Below are the code and all the weights of a small trained network. Each question names an input and a target symbol and asks about switching units off, where a switched-off unit gives its printed mean instead of its output.

import numpy as np


def w(rows, s, z=0):
    codes = np.array(rows[::2]) - 128.0
    scale = np.full(codes.shape[1], s)
    scale[-1] = z or s
    return codes * scale


def norm(h):
    return h / np.sqrt((h * h).mean(-1, keepdims=True) + 1e-5)


def f(y):
    return np.maximum(y, 0)


def softmax(a):
    e = np.exp(a - a.max(-1, keepdims=True))
    return e / e.sum(-1, keepdims=True)


def log_softmax(a):
    a = a - a.max(-1, keepdims=True)
    return a - np.log(np.exp(a).sum(-1, keepdims=True))


def net(x, mask):
    ids = ['ΠΦΨΩβζητ'.index(c) for c in x.split()]
    T = len(ids)
    res = E[ids] + P[:T]
    u = 0
    for l in range(2):
        r = norm(res)
        for j in range(3):
            rows = slice(2 * j, 2 * j + 2)
            q, k, v = (r @ M[l][rows].T for M in (Q, K, V))
            z = softmax(np.where(np.tri(T) > 0, q @ k.T / 2**0.5, -1e9)) @ v
            o = O[l][rows]
            res = res + np.where(mask[u + j], z, o[:, -1]) @ o[:, :-1]
        u += 3
        y = f(norm(res) @ A[l][:, :-1].T + A[l][:, -1])
        res = res + np.where(mask[u : u + 8], y, B[l][:, -1]) @ B[l][:, :-1]
        u += 8
    return log_softmax(norm(res)[-1] @ U[:, :-1].T + U[:, -1])


Q, K, V, O, A, B = {}, {}, {}, {}, {}, {}
E = w([
[95,211,128,96],'Π',
[142,117,115,96],'Φ',
[160,81,141,71],'Ψ',
[116,153,153,89],'Ω',
[125,111,86,255],'β',
[127,108,173,152],'ζ',
[105,175,94,99],'η',
[122,105,183,69],'τ',
],0.0049)
P = w([
[50,148,122,87],'0',
[81,70,125,70],'1',
[151,157,121,128],'2',
[56,241,180,140],'3',
[89,65,132,85],'4',
[179,168,131,135],'5',
[84,245,190,152],'6',
[97,62,138,84],'7',
[206,183,139,138],'8',
[115,252,206,159],'9',
[97,64,135,81],'10',
],0.003)
Q[0] = w([
[153,121,142,194],'L0H0',
[169,161,142,165],'L0H0',
[128,134,137,164],'L0H1',
[5,31,61,68],'L0H1',
[115,106,116,108],'L0H2',
[131,125,145,134],'L0H2',
],0.022)
K[0] = w([
[87,77,82,148],'L0H0',
[109,137,42,120],'L0H0',
[76,111,120,152],'L0H1',
[148,77,238,253],'L0H1',
[125,137,145,175],'L0H2',
[131,132,149,120],'L0H2',
],0.017)
V[0] = w([
[123,127,156,117],'L0H0',
[128,128,161,96],'L0H0',
[128,149,114,104],'L0H1',
[133,167,158,3],'L0H1',
[72,114,128,158],'L0H2',
[156,121,129,116],'L0H2',
],0.0038)
O[0] = w([
[148,139,128,95,147],'L0H0',
[154,148,120,81,164],'L0H0',
[100,123,143,165,172],'L0H1',
[140,103,149,253,249],'L0H1',
[147,155,132,86,154],'L0H2',
[121,117,132,148,102],'L0H2',
],0.0032,0.0018)
A[0] = w([
[95,164,225,157,92],'L0N0',
[179,5,93,116,118],'L0N1',
[113,233,173,130,143],'L0N2',
[64,159,154,103,139],'L0N3',
[90,203,27,185,170],'L0N4',
[2,114,109,172,80],'L0N5',
[181,90,36,209,6],'L0N6',
[112,98,132,224,147],'L0N7',
],0.0046,0.0026)
B[0] = w([
[121,193,166,74,189],'L0N0',
[57,196,21,169,161],'L0N1',
[102,131,45,196,230],'L0N2',
[65,87,141,110,196],'L0N3',
[139,41,248,107,252],'L0N4',
[20,143,128,57,184],'L0N5',
[213,130,215,2,153],'L0N6',
[105,170,78,58,181],'L0N7',
],0.0065,0.0037)
Q[1] = w([
[108,80,45,119],'L1H0',
[119,199,164,212],'L1H0',
[137,80,113,222],'L1H1',
[157,137,103,183],'L1H1',
[116,112,84,152],'L1H2',
[138,252,180,169],'L1H2',
],0.031)
K[1] = w([
[64,114,64,116],'L1H0',
[199,162,110,221],'L1H0',
[185,27,63,101],'L1H1',
[133,130,81,135],'L1H1',
[91,153,91,141],'L1H2',
[252,181,135,227],'L1H2',
],0.023)
V[1] = w([
[176,12,95,142],'L1H0',
[157,141,107,42],'L1H0',
[113,118,163,129],'L1H1',
[158,85,167,144],'L1H1',
[93,104,59,118],'L1H2',
[93,138,203,115],'L1H2',
],0.011)
O[1] = w([
[32,3,161,113,64],'L1H0',
[209,50,100,92,145],'L1H0',
[194,153,111,140,196],'L1H1',
[99,148,118,103,61],'L1H1',
[102,140,75,200,113],'L1H2',
[162,117,222,136,255],'L1H2',
],0.0065,0.0058)
A[1] = w([
[47,144,32,110,3],'L1N0',
[143,139,118,209,186],'L1N1',
[132,178,88,6,69],'L1N2',
[135,84,142,86,117],'L1N3',
[80,88,130,188,31],'L1N4',
[174,89,118,112,121],'L1N5',
[118,151,75,202,60],'L1N6',
[147,165,61,119,74],'L1N7',
],0.014,0.0016)
B[1] = w([
[208,123,114,254,161],'L1N0',
[167,129,72,110,190],'L1N1',
[112,20,131,175,252],'L1N2',
[148,132,90,77,234],'L1N3',
[59,140,191,130,184],'L1N4',
[70,150,127,155,249],'L1N5',
[43,135,180,133,179],'L1N6',
[96,123,88,77,204],'L1N7',
],0.022,0.0044)
U = w([
[169,230,144,151,245],'Π',
[97,12,99,141,129],'Φ',
[134,146,110,248,58],'Ψ',
[66,177,55,95,69],'Ω',
[165,105,164,17,35],'β',
[227,126,57,134,237],'ζ',
[55,136,227,143,55],'η',
[221,93,205,176,211],'τ',
],0.016,0.0011)

Each question gives the input, a string of symbols that net reads in full, and the target symbol t.
The units are the heads (2 rows each of Q, K, V and O) and the neurons (one row each of A and B). Each row of codes is followed by its name. A weight is (code - 128) times the scale printed after its matrix; where a second scale follows, it is the last column's (O, A, B and U).
mask holds one flag per unit, layer by layer, with each layer's heads first. A switched-off unit (its flag False) gives its mean, the last column of its rows in O or B, instead of its output. The means were averaged over made-up inputs and are rounded, as every weight is.
A unit's drop is (log p(t) with every unit on - log p(t) with that unit switched off) / (log p(t) with every unit on - log p(t) with every unit switched off).
The circuit of an input: a set's keep is (log p(t) with only the set's units on - log p(t) with every unit switched off) / (log p(t) with every unit on - log p(t) with every unit switched off). Starting from the 12 units with the biggest drops (on a tie, the unit counted first), units are removed one at a time, each time the one whose removal leaves the highest keep (on an exact tie, the one counted first), for as long as the keep stays at least 0.8.
circuit, biggest first: the units of the circuit, biggest drop first
unit that matters most: the unit with the biggest drop
k most important neurons: the k neurons with the biggest drops, biggest first
k most important neurons of layer l: the k neurons of layer l with the biggest drops, biggest first
heads that matter: for each layer, one digit per head in row order, 1 if its drop is at least 0.15 and else 0, layers parted by /
input η Φ ζ η β β τ β ζ β, target ζ: 3 most important neurons of layer 0 => L0N4, L0N5, L0N7
input η Φ τ β, target τ: unit that matters most => L1H2
input Φ τ β Ψ, target β: heads that matter => 000 / 100
input η η β ζ Ω Φ η τ τ Φ, target τ: 4 most important neurons => L0N6, L0N7, L0N1, L0N4
input β ζ Φ η, target Φ: circuit, biggest first => L0H1, L0N6, L1H0
input Π Ω τ η, target τ: heads that matter => 000 / 101
input Φ η η τ Φ Ψ τ, target Ψ: heads that matter => 000 / 001
input τ η Φ η Φ β η η Ψ, target Ψ: circuit, biggest first => L0N1, L0N4, L1H2, L1N0
input η η Ω η Φ, target Ψ: circuit, biggest first => L1N0, L0N1
input η η β τ η Ω ζ, target Ω: 3 most important neurons => L0N4, L0N2, L0N7
input Φ Ω ζ Φ Φ, target Ω: heads that matter => 010 / 011
input τ η β τ Ω η Ω Π Ω, target Ω: circuit, biggest first => L0N4, L0N2, L1N7
input τ η β ζ, target β: 2 most important neurons of layer 0 => L0N6, L0N0
input η η η τ Ψ, target η: 3 most important neurons of layer 0 => L0N1, L0N5, L0N0
input τ η Π ζ, target Π: unit that matters most => L0N2
input η η β η τ Φ η, target Φ: 2 most important neurons => L0N5, L0N7
input Φ η ζ η η Π Ψ η, target Ω: circuit, biggest first => L1H2, L1N2
input Ω τ Φ Π Ω β τ, target β: heads that matter => 000 / 101
input η Π ζ Φ, target ζ: heads that matter => 000 / 100
input η η β η, target β: 2 most important neurons of layer 0 => L0N6, L0N4
input η η η η ζ η τ η, target Ω: heads that matter => 000 / 101
input η β β η β β Φ, target β: 2 most important neurons => L0N0, L0N6
